Here is a tiny trained network, its code and every weight. The questions are about switching its units off for an input and a class, where a switched-off unit gives its printed mean instead of its output.

import numpy as np


def w(rows, s, z=0):
    codes = np.array(rows[::2]) - 128.0
    scale = np.full(codes.shape[1], s)
    scale[-1] = z or s
    return codes * scale


def norm(h):
    return h / np.sqrt((h * h).mean(-1, keepdims=True) + 1e-5)


def f(y):
    return np.maximum(y, 0)


def log_softmax(a):
    a = a - a.max(-1, keepdims=True)
    return a - np.log(np.exp(a).sum(-1, keepdims=True))


def net(x, mask):
    res = np.array(x, float).reshape(1, 8) / 4 @ E
    u = 0
    for l in range(2):
        y = f(norm(res) @ A[l][:, :-1].T + A[l][:, -1])
        res = res + np.where(mask[u : u + 11], y, B[l][:, -1]) @ B[l][:, :-1]
        u += 11
    return log_softmax(norm(res)[-1] @ U[:, :-1].T + U[:, -1])


A, B = {}, {}
E = w([
[123,23,131,163,156,134,13],'x0',
[139,100,71,10,122,127,122],'x1',
[128,126,128,128,127,127,129],'x2',
[128,129,125,122,128,131,130],'x3',
[171,198,100,118,128,93,67],'x4',
[178,134,3,187,155,194,154],'x5',
[130,129,127,129,128,125,127],'x6',
[174,133,174,105,159,182,114],'x7',
],0.0034)
A[0] = w([
[164,204,113,174,122,67,80,172],'0.n1',
[111,124,56,62,85,148,139,120],'0.n2',
[118,135,210,83,71,106,106,61],'0.n3',
[65,66,168,159,142,163,208,149],'0.n4',
[136,254,98,95,108,112,188,3],'0.n5',
[194,117,196,94,190,225,108,179],'0.n6',
[128,166,122,105,104,99,71,125],'0.n7',
[122,104,109,53,137,136,121,48],'0.n8',
[59,145,77,141,100,73,162,138],'0.n9',
[58,87,72,170,105,48,102,132],'0.n10',
[128,76,199,139,111,91,97,86],'0.n11',
],0.0068,0.0036)
B[0] = w([
[123,54,240,85,173,230,134,249],'0.n1',
[128,158,196,172,121,179,74,214],'0.n2',
[136,179,26,142,176,112,155,217],'0.n3',
[188,106,182,41,184,200,85,243],'0.n4',
[128,2,91,108,76,110,185,221],'0.n5',
[182,159,130,188,54,35,103,253],'0.n6',
[132,89,129,91,211,152,112,195],'0.n7',
[125,205,142,135,93,203,65,168],'0.n8',
[225,167,164,109,102,109,74,204],'0.n9',
[219,164,155,162,85,88,128,218],'0.n10',
[113,187,39,113,169,116,188,215],'0.n11',
],0.0052,0.0039)
A[1] = w([
[133,139,98,149,145,120,32,111],'1.n1',
[90,181,45,64,26,166,31,67],'1.n2',
[80,171,59,96,205,99,146,250],'1.n3',
[107,213,153,113,102,167,204,97],'1.n4',
[135,61,148,109,119,204,92,138],'1.n5',
[162,129,37,203,139,217,119,117],'1.n6',
[56,40,116,178,137,110,24,11],'1.n7',
[96,137,76,195,85,113,118,142],'1.n8',
[17,153,226,82,117,48,108,147],'1.n9',
[153,139,131,163,3,101,80,108],'1.n10',
[146,78,118,197,191,69,94,126],'1.n11',
],0.0059,0.0023)
B[1] = w([
[116,75,121,99,103,157,198,215],'1.n1',
[70,131,181,228,129,158,170,198],'1.n2',
[159,182,123,126,141,144,148,180],'1.n3',
[107,62,102,158,95,121,132,185],'1.n4',
[112,178,178,108,153,142,113,254],'1.n5',
[56,168,86,93,174,55,78,224],'1.n6',
[125,64,76,96,49,113,254,160],'1.n7',
[110,143,135,96,142,111,157,138],'1.n8',
[80,108,39,173,166,127,61,187],'1.n9',
[162,179,162,146,139,78,156,199],'1.n10',
[118,149,131,111,84,151,171,215],'1.n11',
],0.0078,0.0037)
U = w([
[124,16,84,95,63,136,224,137],'0',
[62,161,2,132,210,78,90,116],'1',
[135,148,162,114,138,135,143,255],'2',
[132,143,160,126,142,135,150,248],'3',
[131,71,175,73,171,199,63,63],'4',
[192,138,152,178,79,46,85,50],'5',
[68,130,182,221,123,200,117,26],'6',
[134,136,138,121,140,134,146,99],'7',
],0.0086,0.0029)

Each question gives the input, the list of numbers given to net, and the class t.
The units are the neurons (one row each of A and B). Each row of codes is followed by its name. A weight is (code - 128) times the scale printed after its matrix; where a second scale follows, it is the last column's (A, B and U).
mask holds one flag per neuron, layer by layer. A switched-off neuron (its flag False) gives its mean, the last column of its row in B, instead of its output. The means were averaged over made-up inputs and are rounded, as every weight is.
A unit's drop is (log p(t) with every unit on - log p(t) with that unit switched off) / (log p(t) with every unit on - log p(t) with every unit switched off).
The circuit of an input: a set's keep is (log p(t) with only the set's units on - log p(t) with every unit switched off) / (log p(t) with every unit on - log p(t) with every unit switched off). Starting from the 12 units with the biggest drops (on a tie, the unit counted first), units are removed one at a time, each time the one whose removal leaves the highest keep (on an exact tie, the one counted first), for as long as the keep stays at least 0.8.
units of the circuit, in order: the units of the circuit, biggest drop first
most important unit: the unit with the biggest drop
k most important neurons: the k neurons with the biggest drops, biggest first
top k neurons in layer l: the k neurons of layer l with the biggest drops, biggest first
input [-3,3,5,1,8,7,6,-2], class 4: most important neuron : 0.n1
input [-4,0,4,2,2,-7,-6,5], class 1: units of the circuit, in order : 1.n9, 0.n4
input [7,-8,-7,-2,4,-8,-2,-4], class 1: 2 most important neurons : 1.n9, 0.n11
input [4,3,2,-1,7,6,-4,-2], class 4: 2 most important neurons : 0.n1, 0.n3
input [5,8,7,-2,-7,-1,3,8], class 5: 4 most important neurons : 0.n6, 0.n1, 1.n10, 0.n7
input [-7,4,5,6,-8,-7,6,-1], class 4: 3 most important neurons : 0.n4, 0.n6, 0.n11
input [-7,1,4,-4,-2,3,-8,-8], class 5: 2 most important neurons : 0.n9, 1.n10
input [-3,-3,4,1,3,6,2,-7], class 5: top 3 neurons in layer 0 : 0.n9, 0.n4, 0.n10
input [4,6,-4,0,-1,7,1,-8], class 5: 3 most important neurons : 0.n10, 1.n10, 0.n9
input [5,6,-8,6,7,0,-3,-7], class 2: top 2 neurons in layer 0 : 0.n10, 0.n4
input [-6,1,-1,7,8,-3,7,6], class 4: 3 most important neurons : 0.n1, 0.n7, 0.n11
input [4,-5,1,-1,3,2,8,8], class 5: top 2 neurons in layer 0 : 0.n6, 0.n4
input [0,-6,4,6,-5,-4,1,-8], class 5: units of the circuit, in order : 0.n10, 0.n1
input [8,7,-7,3,3,2,-4,1], class 0: units of the circuit, in order : 1.n7, 0.n4
input [-5,1,-1,2,-4,8,-1,-7], class 1: 2 most important neurons : 1.n6, 0.n6
input [-5,5,-4,1,1,4,2,-6], class 5: most important unit : 0.n9
input [-7,-8,2,-4,5,-5,-1,3], class 6: units of the circuit, in order : 0.n1, 1.n9, 0.n4
input [1,-8,3,1,-8,-6,1,-6], class 4: 2 most important neurons : 0.n4, 0.n6
input [8,-1,4,-5,-6,-2,-1,-7], class 0: top 2 neurons in layer 0 : 0.n1, 0.n6
input [-3,8,5,-5,4,-3,8,7], class 6: 3 most important neurons : 1.n2, 0.n8, 0.n10
input [-5,2,-7,-1,-1,7,-4,-8], class 5: most important unit : 0.n9
input [-2,-2,4,4,6,6,-4,-8], class 5: 2 most important neurons : 0.n9, 0.n10
input [8,1,-2,-7,-2,6,8,-7], class 0: 2 most important neurons : 1.n7, 1.n1
input [-1,8,-1,-2,1,4,-4,-6], class 6: units of the circuit, in order : 1.n2, 0.n2
input [8,5,4,6,-7,-7,0,-3], class 0: top 2 neurons in layer 1 : 1.n7, 1.n6
